Below are the code and all the weights of a small trained network. Each question names an input and a class and asks about switching units off, where a switched-off unit gives its printed mean instead of its output.

import numpy as np


def w(rows, s, z=0):
    codes = np.array(rows[::2]) - 128.0
    scale = np.full(codes.shape[1], s)
    scale[-1] = z or s
    return codes * scale


def norm(h):
    return h / np.sqrt((h * h).mean(-1, keepdims=True) + 1e-5)


def f(y):
    return y / 2 * (1 + np.tanh(0.7978845608 * (y + 0.044715 * y**3)))


def log_softmax(a):
    a = a - a.max(-1, keepdims=True)
    return a - np.log(np.exp(a).sum(-1, keepdims=True))


def net(x, mask):
    res = np.array(x, float).reshape(1, 3) / 4 @ E
    u = 0
    for l in range(3):
        y = f(norm(res) @ A[l][:, :-1].T + A[l][:, -1])
        res = res + np.where(mask[u : u + 13], y, B[l][:, -1]) @ B[l][:, :-1]
        u += 13
    return log_softmax(norm(res)[-1] @ U[:, :-1].T + U[:, -1])


A, B = {}, {}
E = w([
[3,104,200,229],'x0',
[100,122,137,12],'x1',
[40,216,107,120],'x2',
],0.0053)
A[0] = w([
[74,39,141,104,168],'L0N1',
[96,75,162,105,7],'L0N2',
[155,73,149,130,187],'L0N3',
[160,162,85,90,4],'L0N4',
[2,8,210,37,67],'L0N5',
[143,187,195,217,156],'L0N6',
[183,194,115,209,202],'L0N7',
[131,42,211,72,76],'L0N8',
[178,172,91,174,186],'L0N9',
[32,145,74,23,243],'L0N10',
[154,128,93,62,94],'L0N11',
[210,236,65,198,229],'L0N12',
[50,101,148,136,39],'L0N13',
],0.0091,0.0016)
B[0] = w([
[160,31,109,56,168],'L0N1',
[35,114,57,122,135],'L0N2',
[125,152,209,62,154],'L0N3',
[77,92,157,192,165],'L0N4',
[171,44,37,172,237],'L0N5',
[152,79,200,152,187],'L0N6',
[236,112,117,169,190],'L0N7',
[135,94,5,9,172],'L0N8',
[246,72,94,182,175],'L0N9',
[109,253,163,106,253],'L0N10',
[149,105,224,225,185],'L0N11',
[180,125,46,168,236],'L0N12',
[104,66,200,101,168],'L0N13',
],0.0059,0.0054)
A[1] = w([
[110,118,99,203,122],'L1N1',
[76,108,134,126,48],'L1N2',
[130,137,139,132,111],'L1N3',
[109,132,117,149,169],'L1N4',
[105,107,152,136,132],'L1N5',
[184,96,130,84,179],'L1N6',
[146,121,120,70,174],'L1N7',
[172,247,139,144,254],'L1N8',
[93,97,76,152,124],'L1N9',
[110,81,140,114,230],'L1N10',
[136,98,101,132,189],'L1N11',
[102,99,141,169,34],'L1N12',
[126,212,111,74,229],'L1N13',
],0.015,0.003)
B[1] = w([
[204,68,151,140,169],'L1N1',
[248,92,81,165,135],'L1N2',
[129,139,93,142,127],'L1N3',
[169,94,31,135,138],'L1N4',
[143,168,187,107,136],'L1N5',
[120,220,171,89,201],'L1N6',
[79,172,138,149,165],'L1N7',
[84,139,22,248,255],'L1N8',
[97,87,135,3,146],'L1N9',
[126,140,176,116,167],'L1N10',
[116,109,130,43,166],'L1N11',
[139,100,220,125,138],'L1N12',
[45,237,138,243,204],'L1N13',
],0.0056,0.0086)
A[2] = w([
[98,199,228,81,135],'L2N1',
[102,70,32,110,129],'L2N2',
[177,107,167,71,136],'L2N3',
[83,121,181,222,166],'L2N4',
[105,90,93,157,4],'L2N5',
[119,67,240,185,46],'L2N6',
[200,152,252,29,126],'L2N7',
[8,125,118,67,84],'L2N8',
[71,44,189,255,95],'L2N9',
[74,116,147,111,42],'L2N10',
[120,72,199,179,143],'L2N11',
[10,144,170,71,33],'L2N12',
[224,49,168,235,172],'L2N13',
],0.007,0.0035)
B[2] = w([
[174,202,148,125,150],'L2N1',
[109,85,87,85,144],'L2N2',
[84,169,93,69,151],'L2N3',
[90,97,236,127,195],'L2N4',
[179,169,149,99,108],'L2N5',
[112,141,197,94,149],'L2N6',
[146,221,174,150,178],'L2N7',
[147,85,86,143,148],'L2N8',
[144,146,234,14,186],'L2N9',
[123,108,105,155,112],'L2N10',
[68,136,255,70,160],'L2N11',
[166,117,15,143,137],'L2N12',
[170,85,148,90,253],'L2N13',
],0.0065,0.0054)
U = w([
[44,214,74,208,206],'0',
[56,22,34,10,118],'1',
[136,205,118,111,60],'2',
[115,86,202,90,182],'3',
[75,92,68,129,3],'4',
[175,105,85,154,253],'5',
],0.011,0.0039)

Each question gives the input, the list of numbers given to net, and the class t.
The units are the neurons (one row each of A and B). Each row of codes is followed by its name. A weight is (code - 128) times the scale printed after its matrix; where a second scale follows, it is the last column's (A, B and U).
mask holds one flag per neuron, layer by layer. A switched-off neuron (its flag False) gives its mean, the last column of its row in B, instead of its output. The means were averaged over made-up inputs and are rounded, as every weight is.
A unit's drop is (log p(t) with every unit on - log p(t) with that unit switched off) / (log p(t) with every unit on - log p(t) with every unit switched off).
The circuit of an input: a set's keep is (log p(t) with only the set's units on - log p(t) with every unit switched off) / (log p(t) with every unit on - log p(t) with every unit switched off). Starting from the 12 units with the biggest drops (on a tie, the unit counted first), units are removed one at a time, each time the one whose removal leaves the highest keep (on an exact tie, the one counted first), for as long as the keep stays at least 0.8.
circuit, biggest first: the units of the circuit, biggest drop first
most important unit: the unit with the biggest drop
k most important neurons: the k neurons with the biggest drops, biggest first
k most important neurons of layer l: the k neurons of layer l with the biggest drops, biggest first
drop of u: that unit's drop, to one decimal
input [8,4,2], class 1: circuit, biggest first -> [L0N5, L1N9]
input [0,2,-7], class 2: most important neuron of layer 0 -> [L0N3]
input [2,-4,3], class 3: 2 most important neurons of layer 0 -> [L0N6, L0N10]
input [6,4,3], class 1: circuit, biggest first -> [L0N5, L1N9]
input [-1,8,-8], class 1: 2 most important neurons of layer 0 -> [L0N8, L0N5]
input [-1,0,-3], class 2: 2 most important neurons -> [L0N10, L1N8]
input [1,1,-7], class 2: 3 most important neurons -> [L1N6, L0N3, L1N8]
input [3,-5,8], class 3: 3 most important neurons of layer 0 -> [L0N6, L0N10, L0N13]
input [3,0,-5], class 1: 2 most important neurons -> [L0N8, L0N10]
input [-2,7,-6], class 2: 2 most important neurons of layer 2 -> [L2N7, L2N1]
input [1,-6,4], class 5: 2 most important neurons of layer 0 -> [L0N12, L0N7]
input [-7,-1,4], class 0: 2 most important neurons -> [L0N5, L1N8]
input [-1,8,1], class 0: drop of L0N10 -> 0.8
input [8,-1,8], class 3: drop of L1N7 -> 0.0
input [-3,-3,4], class 5: drop of L0N9 -> 0.1
input [6,1,8], class 3: most important unit -> L0N13
input [2,-5,2], class 3: 2 most important neurons -> [L0N6, L0N10]
